Each row is followed by roughly how far along a hidden order it lies, from 0 to 12. A new part has a new order.
In the rows, zero is written as 100.
113,0,138,53,127,169,146,59,98,60,120,112,101,76,179,95,102,103,106,62,92,128,82,131,92,118,85,141,100,109,43,103,125,134,129,79,64,92,111,121,146,118,143,71,102,90,128,164,22,86,134,126,118,118,115,177,84,120,103,125,111,47,66,100,92,149,66,152,75,101,116,73,52,148,105,46,27,130,108,61,154,104,99,169,97,40,131,107,79,47,101,193,153,117,82
8
101,70,112,96,100,130,93,87,101,82,109,115,105,82,103,109,112,96,104,90,87,105,77,117,98,111,95,116,103,111,84,98,107,127,102,92,91,91,103,108,113,133,157,85,94,92,118,148,81,105,107,125,116,80,116,112,87,100,93,89,123,85,65,97,96,141,93,121,95,106,112,122,80,118,91,83,97,113,108,79,130,102,105,124,90,68,97,103,62,80,93,125,110,98,91
4
115,0,125,49,121,138,155,73,109,64,116,108,101,83,155,93,90,98,102,75,99,123,97,148,106,124,86,118,98,103,69,102,143,116,112,87,72,100,106,121,121,114,135,64,112,82,118,110,38,89,116,120,113,121,105,172,87,114,108,125,97,58,82,92,92,155,80,135,48,101,110,73,47,132,106,65,43,118,109,64,142,101,96,160,99,58,130,106,77,68,100,200,144,96,86
5
95,102,100,96,113,97,109,108,99,87,95,93,106,115,107,91,105,104,102,89,112,101,90,99,97,75,107,91,96,110,114,100,117,97,106,100,111,110,106,93,94,86,98,89,95,99,88,87,91,113,93,89,91,101,90,101,119,110,99,92,105,122,126,102,98,66,92,94,101,100,89,81,88,93,111,97,80,108,97,100,66,92,87,89,105,112,86,118,111,94,109,113,99,99,96
2
127,56,107,73,118,112,133,99,114,75,102,78,104,103,122,89,65,94,103,89,111,110,132,137,116,98,94,104,95,87,90,97,127,101,105,93,91,104,103,97,105,87,109,70,123,81,97,82,84,89,94,85,96,139,94,132,103,101,129,114,94,100,117,93,93,91,94,114,83,98,99,86,60,88,111,86,56,113,101,79,95,97,87,115,96,90,99,106,110,83,102,149,114,72,92
0
73,142,107,109,138,124,112,136,83,95,80,110,117,112,123,88,130,135,107,83,106,97,58,27,82,57,128,115,96,116,106,105,128,130,140,106,128,125,135,45,100,78,125,104,85,127,79,104,100,130,107,114,78,90,89,84,128,126,76,74,137,158,81,113,94,42,88,96,112,103,93,75,92,134,141,102,83,116,69,129,51,103,76,37,133,143,70,129,113,75,146,38,74,108,84
9
53,181,111,130,121,127,100,119,70,103,99,120,114,95,105,98,157,131,105,88,95,93,24,22,67,66,119,117,100,131,96,106,108,101,129,108,113,107,126,66,109,107,126,126,70,143,100,170,108,136,116,124,102,66,96,70,94,123,59,73,134,112,62,120,99,50,85,98,126,117,107,99,123,145,106,100,95,118,87,134,65,108,102,60,125,110,85,128,93,72,137,30,68,139,84
10
86,164,98,134,87,106,85,102,87,126,99,124,105,97,88,111,120,106,103,106,91,88,70,50,86,90,102,89,104,113,99,103,74,127,105,103,112,100,103,94,94,119,116,132,89,120,103,107,131,113,107,121,105,69,109,51,87,101,80,87,109,102,71,105,107,94,110,95,112,117,108,141,143,115,86,111,161,92,97,111,78,105,110,107,101,109,82,97,88,116,105,56,82,112,102
5
49,163,111,121,129,137,102,115,66,95,97,128,119,95,110,92,157,142,108,82,93,98,4,25,61,64,125,122,100,133,94,106,117,171,137,103,110,117,139,53,112,114,142,118,66,146,96,162,95,138,120,129,101,57,98,84,98,134,51,61,151,115,57,118,96,54,85,99,121,118,109,97,103,159,112,94,94,117,88,124,58,108,93,74,128,96,73,139,84,68,145,47,62,138,80
12
102,58,133,90,117,164,103,76,99,77,119,118,104,75,134,105,114,101,111,96,82,114,67,115,93,119,91,139,106,113,58,103,118,160,114,84,80,95,112,114,133,157,170,76,93,92,130,194,75,102,128,140,122,81,125,112,81,113,89,97,108,63,57,103,91,164,84,143,90,109,127,110,70,143,93,59,82,124,112,51,130,103,98,150,95,48,112,105,59,64,96,146,125,99,83
8
93,88,110,94,117,128,112,99,94,88,102,108,108,90,116,94,114,112,103,84,94,106,77,79,97,89,100,113,101,112,89,101,120,119,109,96,93,103,114,96,111,112,128,90,90,102,98,125,71,103,110,122,104,100,100,108,89,111,76,93,109,92,77,103,95,91,88,115,92,105,109,92,81,126,113,90,93,115,98,97,93,103,92,103,106,88,83,114,76,77,107,110,106,106,86
6

Next part:
92,115,104,99,101,97,95,98,101,121,104,91,100,102,105,94,94,104,103
0
95,132,101,118,102,99,101,108,101,117,99,76,90,105,113,110,113,112,117
4
90,163,118,134,86,119,97,127,84,99,106,109,109,102,118,21,54,137,119
12
82,144,115,102,80,140,108,118,84,99,111,91,113,102,105,49,35,130,115
8
99,98,84,144,96,155,129,147,98,121,123,71,107,98,118,161,136,114,139
12
86,123,104,87,105,95,93,110,102,142,105,74,105,105,107,96,77,97,115
0
93,124,104,131,99,99,101,108,99,101,98,91,89,104,112,110,131,116,115
4
93,120,107,154,96,107,94,108,94,115,82,74,65,110,112,129,115,124,138
6
90,122,105,121,93,101,94,100,96,124,97,83,89,107,114,106,96,120,120
3
102,137,99,151,92,106,105,133,106,84,106,87,106,103,117,130,129,112,105
7
86,119,102,112,96,88,108,93,94,132,100,87,110,106,122,77,104,111,114
4
102,103,89,148,106,133,121,142,96,92,115,82,103,98,116,153,140,114,131
10
83,131,113,113,74,131,110,111,84,86,108,106,107,101,100,60,39,130,119
8
85,127,101,102,111,77,98,93,96,118,104,86,92,104,109,79,106,105,93
3
94,97,83,149,96,157,131,147,98,118,125,78,108,97,121,165,142,115,134
12
86,117,104,101,96,86,105,94,94,139,102,84,108,105,124,62,100,111,115
4
92,101,100,102,99,91,98,101,101,114,101,96,101,103,103,84,101,87,106
1
83,134,105,113,117,107,101,112,100,115,103,85,94,105,112,97,96,117,103
4
74,128,93,105,124,64,104,75,95,95,101,92,78,104,107,58,136,119,74
6
90,113,108,143,103,108,95,108,95,125,88,85,74,109,108,114,106,126,129
5
87,122,101,98,107,96,98,101,98,122,104,88,98,104,110,96,98,109,107
2
78,128,94,104,118,83,100,88,91,105,107,87,86,102,106,78,116,114,87
5
93,116,102,108,94,92,97,101,93,115,104,93,103,105,116,76,98,106,107
2
89,113,105,106,100,94,97,106,99,121,98,85,97,105,112,95,99,112,112
1
84,134,108,110,89,105,107,113,92,119,109,95,105,103,114,53,73,118,109
5
89,119,105,117,96,103,98,112,96,111,97,87,89,105,115,90,110,119,113
3
104,103,86,153,99,147,130,138,96,108,119,84,105,98,119,162,146,124,130
11
87,123,100,108,104,95,92,90,98,110,108,89,94,103,108,77,102,105,98
3
77,121,91,106,120,69,104,80,95,97,97,96,80,105,109,54,133,120,76
6
85,133,106,109,91,85,107,94,93,141,102,82,114,107,127,65,100,119,114
5
72,127,98,98,115,77,103,81,91,108,103,79,85,102,109,59,117,119,78
5
103,111,101,138,99,102,104,129,101,87,102,87,97,101,116,125,139,116,110
6
79,127,95,98,121,83,106,76,91,91,101,88,83,103,106,67,124,115,78
5
101,131,98,146,115,116,111,138,106,90,109,78,105,102,122,142,128,113,111
8
67,127,109,115,158,112,122,125,100,80,102,106,104,107,113,79,118,140,80
8
102,130,99,145,104,106,106,131,105,84,103,87,103,103,115,126,135,113,101
7
101,108,84,147,101,155,124,147,97,113,121,76,104,98,118,158,136,109,131
12
108,127,100,128,106,105,103,129,104,91,103,84,99,102,117,122,132,107,113
6
77,127,108,109,154,116,113,120,100,89,105,92,104,107,113,78,95,135,85
7
82,137,109,105,92,108,105,110,92,125,109,86,109,106,111,70,73,119,113
5
92,154,105,122,99,117,96,106,99,125,99,79,87,105,112,100,113,117,115
3
68,144,99,89,123,71,98,77,96,130,105,73,85,106,105,69,108,117,83
6
92,107,102,93,104,95,95,97,99,120,101,94,102,102,106,90,99,98,103
0
101,99,86,156,100,152,126,149,97,108,121,79,103,96,115,160,140,116,131
11
102,127,102,135,106,101,99,122,100,103,99,84,94,103,112,112,125,114,114
5
97,107,103,93,96,97,99,100,101,102,102,94,102,101,101,100,94,92,100
0
95,116,104,121,88,97,95,103,96,112,95,93,87,105,111,92,111,117,118
3
80,132,110,106,90,100,104,105,92,127,109,86,112,105,116,71,78,121,113
5
88,129,105,121,99,101,98,109,96,114,100,82,89,105,112,93,114,118,118
4
101,121,91,138,106,130,119,137,97,101,116,80,102,100,117,138,125,102,127
10
102,135,97,147,112,109,105,131,104,80,108,81,100,103,119,144,129,114,105
8
72,117,108,114,149,116,118,125,101,75,96,103,100,107,114,79,106,143,84
7
86,117,103,101,103,104,105,114,97,103,98,92,91,105,111,94,106,119,116
3
83,135,114,121,73,140,114,120,81,74,109,101,115,102,101,57,32,137,123
9
84,150,113,119,85,128,101,118,89,108,112,93,110,101,103,66,41,125,118
8
89,125,108,137,95,116,92,110,94,122,86,75,71,109,107,120,114,123,134
5

Next part:
91,106,99,98,106,93,98,102,154,89,102,99,96,103,89,109,100,96,96,97,114,100,103,96,98,111,102,102,103,95,111,99,99,99,92,98,100,103,101,96,100,101,100,99,100,97,93,97,96,118,96,93,81,101,100,101,112,100,103,109,92,99,98,108,90,99,93,106,91,105,105,149,96,90,94,93,95,112,110,98,101,96,103,103,93,92,121,101,103,103,98
5
85,120,98,97,108,96,92,103,144,92,96,99,97,104,92,116,96,99,97,96,118,102,101,95,103,105,100,102,104,100,110,98,100,98,101,102,100,102,104,104,93,97,96,97,95,94,92,101,102,102,96,96,90,100,99,93,103,101,102,106,100,101,98,107,93,96,96,103,91,104,104,158,98,90,89,93,111,105,116,97,107,91,102,104,84,90,111,102,102,100,103
8
88,108,102,98,110,97,88,105,168,99,92,100,96,106,95,110,102,104,98,98,123,101,102,98,104,109,100,107,105,98,108,99,99,99,104,99,101,105,104,99,98,100,97,97,101,98,96,106,103,109,99,90,87,102,99,93,114,99,106,105,93,99,97,111,95,95,94,108,90,100,100,126,98,91,87,96,96,97,118,100,104,94,101,100,94,90,94,99,101,103,100
12
86,118,96,96,105,94,85,104,140,98,89,99,97,110,91,114,100,103,96,97,128,102,102,96,103,104,99,106,103,102,110,98,100,100,104,99,100,101,107,107,92,99,100,98,97,99,94,97,102,112,94,99,106,100,99,90,105,103,92,107,94,101,98,103,93,96,95,103,95,103,103,121,95,84,91,102,120,99,119,99,109,91,98,104,94,91,94,100,103,99,99
6
83,123,99,97,105,97,92,102,147,95,95,99,96,106,87,121,95,100,98,97,125,101,100,93,104,101,99,102,103,97,117,100,100,98,103,101,99,104,105,108,97,100,100,96,102,96,92,102,101,107,94,94,97,101,99,98,106,101,96,106,94,100,102,109,93,95,92,103,92,102,105,161,99,79,89,88,113,104,113,97,108,94,101,102,90,93,119,102,103,99,100
6
92,103,97,97,111,96,86,101,191,98,91,99,100,106,112,119,102,100,98,98,124,100,105,98,100,110,97,108,104,100,110,98,100,99,107,115,97,102,107,84,92,99,106,99,101,111,90,95,103,121,103,97,99,102,100,106,110,100,98,108,87,97,92,100,94,95,97,107,98,105,103,98,93,98,106,104,77,98,128,100,101,94,102,102,93,89,101,100,98,103,95
11
90,108,98,96,107,93,88,103,136,96,97,99,97,109,89,112,100,102,93,97,116,101,104,96,103,107,100,103,104,99,110,99,100,100,99,94,100,102,104,107,93,101,98,98,96,95,94,96,99,103,99,97,111,100,100,97,110,101,83,105,96,99,102,104,93,95,91,103,92,102,103,131,95,85,85,105,111,102,126,100,105,94,102,104,90,90,102,101,103,101,102
6
96,108,97,97,100,94,93,103,110,98,85,98,99,106,88,111,96,100,93,98,114,102,103,98,101,106,100,101,104,100,113,98,99,99,98,94,102,103,105,105,92,99,96,100,97,96,96,96,99,107,98,96,99,99,101,88,104,103,80,106,105,101,109,107,94,95,96,102,88,100,103,143,95,87,86,101,124,107,122,100,101,93,100,104,95,92,101,103,103,101,103
9
85,117,101,99,105,99,93,102,138,90,97,99,96,104,93,115,99,99,98,96,120,100,102,94,102,107,101,100,105,97,106,98,99,98,101,100,100,102,104,98,99,98,98,97,98,96,95,103,102,104,98,96,83,100,100,93,104,100,94,107,96,100,100,107,95,98,96,103,92,100,103,155,98,94,86,91,104,107,113,98,103,93,102,101,92,91,118,101,103,101,102
8
90,113,102,99,105,99,93,103,152,96,87,99,97,105,98,108,104,101,96,98,118,100,102,95,99,110,100,104,104,96,105,99,99,99,103,95,102,103,100,97,101,101,100,98,102,101,95,102,101,128,94,89,87,102,100,96,115,100,103,107,93,98,99,109,93,97,92,108,96,99,103,115,98,92,89,94,94,101,108,101,105,96,100,100,95,94,118,99,103,101,98
5
91,115,95,97,103,91,95,106,141,93,91,99,98,107,104,108,102,97,97,96,117,101,103,95,101,105,98,100,104,99,96,99,100,100,104,100,101,105,106,99,100,100,100,99,99,103,94,97,99,124,97,102,97,101,100,92,104,103,93,107,100,98,96,107,92,97,96,107,98,103,104,115,97,87,87,95,96,103,109,98,101,90,99,101,88,93,111,102,99,103,97
0
102,117,100,98,105,97,99,103,159,100,86,99,100,102,95,109,97,99,96,99,113,101,101,96,99,110,100,105,104,98,116,99,100,99,99,101,101,104,102,97,96,101,100,99,102,98,93,97,97,138,95,91,97,102,100,99,113,101,102,104,100,99,97,109,96,96,94,103,88,99,102,142,95,94,92,94,109,105,114,100,104,98,103,103,98,92,117,101,103,101,97
10
93,110,98,98,105,98,89,102,128,99,82,98,97,108,103,115,102,102,95,99,121,100,103,98,102,104,96,104,104,98,99,100,100,100,104,98,99,104,106,101,96,100,102,98,103,106,94,99,103,119,98,95,111,101,101,97,110,103,79,106,91,98,103,105,94,94,93,107,99,99,101,113,98,86,89,99,105,97,124,101,103,94,100,99,93,93,101,102,100,102,97
4
89,118,97,97,102,94,92,104,119,94,88,99,98,110,98,110,103,99,94,97,123,100,104,95,103,103,98,99,105,100,95,98,99,99,103,94,102,105,105,103,100,99,97,99,97,100,96,99,102,123,98,96,96,100,100,88,102,103,81,107,100,100,101,108,92,98,96,104,97,100,104,131,98,84,81,96,101,103,116,98,104,92,99,100,90,96,105,103,101,102,102
1

Part 4:
65,100,122,128,87,100,97,117,99,139,80,82,92,82,141,102,97,109,89,140,79,120,96,92,58,104,94,96,104,99,96,107,103,102,104,69,94,97,122,99,95,73,125,111,104,94,73,92,77,103,81,134,118,106,91,64,100,91,97,81,78,102,117,109,137,103,75,117,117,92,75,69,113,76,106,109,89,88,96,88,98
0
112,113,99,95,109,90,95,95,103,78,95,102,91,108,81,88,104,99,81,67,126,107,97,75,122,94,98,90,94,102,94,104,94,101,100,112,94,105,88,98,96,117,81,99,89,95,94,106,125,103,105,73,115,97,106,113,97,131,99,114,118,96,102,90,84,104,113,82,123,103,115,152,97,114,122,106,116,118,123,111,99
9
102,108,104,111,135,83,95,96,99,125,103,96,103,92,84,78,110,102,85,79,130,105,87,67,119,95,82,140,93,93,98,76,92,101,95,93,108,102,97,92,99,110,74,111,95,109,106,104,144,108,114,105,95,113,109,97,114,109,117,117,117,101,109,103,72,102,111,106,93,91,100,143,150,98,105,138,92,90,159,114,117
11
78,106,112,111,112,99,103,108,97,114,149,90,91,105,106,121,103,104,112,121,56,95,106,69,62,103,84,142,112,103,105,79,98,117,101,65,112,106,123,94,110,88,106,99,111,115,83,126,97,106,93,144,119,106,107,49,112,74,109,78,89,103,110,108,141,119,77,112,141,95,108,83,124,67,142,124,90,83,109,85,85
5
76,111,111,111,114,95,102,102,98,118,146,94,86,110,111,115,103,103,99,111,85,100,100,54,72,101,84,144,104,106,104,82,95,114,100,65,112,110,121,92,104,96,100,103,107,106,84,120,108,106,93,132,125,111,107,63,110,99,107,85,93,106,112,103,135,119,82,113,144,97,109,78,131,70,134,124,89,86,111,88,81
5
100,116,77,108,107,84,99,92,111,85,156,113,73,125,93,97,102,105,92,61,127,113,99,117,110,97,103,86,94,108,91,120,93,105,99,96,101,113,100,95,99,114,82,101,86,94,97,122,140,96,103,70,119,103,107,104,85,130,99,140,116,105,110,96,89,98,111,99,128,105,136,134,72,81,105,110,110,116,127,97,100
7
117,102,106,101,125,96,99,103,96,108,123,88,102,91,71,88,107,94,114,106,47,97,98,76,100,99,85,128,110,89,105,87,95,105,102,108,106,96,96,97,111,100,94,97,99,121,99,101,102,108,105,117,84,96,112,88,114,77,115,87,103,92,97,105,95,101,102,93,96,94,91,138,118,109,122,124,106,96,130,106,109
9
113,101,103,103,121,105,105,101,100,94,153,89,82,108,81,110,107,98,119,108,41,93,105,84,87,101,92,138,115,97,107,88,94,111,101,92,114,105,108,97,114,97,100,94,100,123,91,123,100,106,100,119,112,96,113,65,110,82,111,94,98,98,101,106,115,110,96,97,127,97,107,126,102,89,132,129,107,91,111,88,90
7
84,102,117,116,81,109,95,117,100,154,46,81,109,63,138,96,117,100,94,133,69,112,99,101,73,103,93,68,99,93,94,115,105,100,101,85,81,97,111,107,94,95,127,108,109,102,85,62,63,100,85,120,88,96,82,99,93,100,97,73,80,97,105,111,133,90,88,111,90,92,59,85,117,104,90,89,97,93,104,106,109
1
145,106,93,72,111,99,98,87,99,60,119,107,97,113,54,96,112,92,103,67,114,86,105,71,142,94,100,110,105,103,104,89,94,102,96,126,102,108,82,102,100,126,77,91,93,106,106,113,120,104,115,75,102,94,109,119,103,117,101,100,121,94,89,86,81,110,123,74,120,105,130,141,93,127,129,101,121,115,108,112,94
12
71,112,111,120,102,92,93,106,102,122,103,92,100,91,134,91,108,104,81,107,136,117,94,63,85,99,88,109,95,103,94,96,98,105,100,70,96,113,111,95,92,107,104,114,99,93,84,95,114,103,95,131,118,111,92,87,103,114,100,96,94,107,115,101,138,106,93,113,127,93,93,82,133,83,108,109,89,90,118,100,95
5
124,101,101,90,129,96,103,97,96,91,135,92,90,110,66,101,106,96,117,97,57,90,99,70,106,99,94,147,114,94,109,75,92,108,100,101,115,102,98,93,111,100,85,96,98,121,100,123,119,109,107,111,100,101,118,83,116,78,113,98,110,92,99,101,88,114,102,91,117,98,114,140,113,101,127,133,106,93,120,96,97
10
77,117,102,119,95,94,95,102,107,108,108,96,91,98,137,98,113,102,68,98,134,118,95,71,86,98,101,92,93,107,92,107,95,107,99,73,92,116,108,95,92,118,99,112,95,87,82,102,124,102,92,100,125,111,91,95,94,130,93,119,99,107,116,96,126,109,96,109,139,97,106,93,116,82,98,109,96,99,113,99,92
5
111,83,122,108,71,128,92,119,96,144,0,87,136,45,122,83,117,94,91,149,45,98,103,120,77,101,97,73,99,83,98,97,102,86,102,112,86,79,102,115,92,109,127,110,111,109,102,32,55,98,94,106,66,94,81,122,101,91,96,74,83,74,100,114,67,77,113,105,16,94,17,88,131,132,56,76,91,89,107,128,135
1
90,103,106,112,137,85,96,104,96,121,76,93,114,81,87,78,112,98,92,106,111,99,84,59,101,97,84,144,98,89,101,64,94,100,98,90,113,93,99,90,102,103,85,111,98,111,109,99,132,110,111,116,89,115,108,100,121,81,116,108,107,94,112,107,73,107,100,108,81,90,77,125,158,104,103,139,84,80,148,113,114
10
141,100,98,88,87,118,101,100,102,81,117,93,75,106,77,110,98,91,119,102,33,94,116,114,99,101,106,76,117,98,108,120,101,103,103,123,89,102,96,109,109,100,112,81,97,114,82,106,60,101,93,95,101,77,104,93,91,99,94,70,95,94,87,98,126,103,98,73,138,107,111,134,55,111,136,82,139,122,67,93,93
5
74,106,114,121,79,106,94,113,103,159,61,85,107,69,147,90,113,103,85,121,91,123,96,107,75,102,91,62,93,96,92,122,103,102,102,82,78,103,112,106,90,101,125,111,106,97,80,63,69,97,86,112,93,97,81,101,88,115,96,79,83,103,106,108,138,84,93,111,94,92,62,84,114,93,86,91,95,92,110,104,109
1
74,112,111,118,103,96,93,107,104,131,90,88,102,84,122,90,113,102,88,111,121,115,94,74,82,99,88,104,96,100,94,98,97,104,100,78,93,108,107,97,94,104,107,112,99,98,87,86,108,103,96,119,104,108,92,91,106,108,101,93,93,104,112,103,134,101,98,112,112,92,84,89,129,87,109,108,91,89,119,104,100
5
79,102,112,112,118,94,97,110,98,120,92,89,109,87,112,98,113,102,98,122,96,100,95,64,75,101,88,131,103,97,100,75,98,101,100,74,107,99,111,93,103,95,105,108,103,105,95,100,108,106,98,136,102,113,99,82,114,79,105,91,91,100,113,107,121,110,88,112,103,92,90,82,141,86,116,120,85,82,122,102,100
6
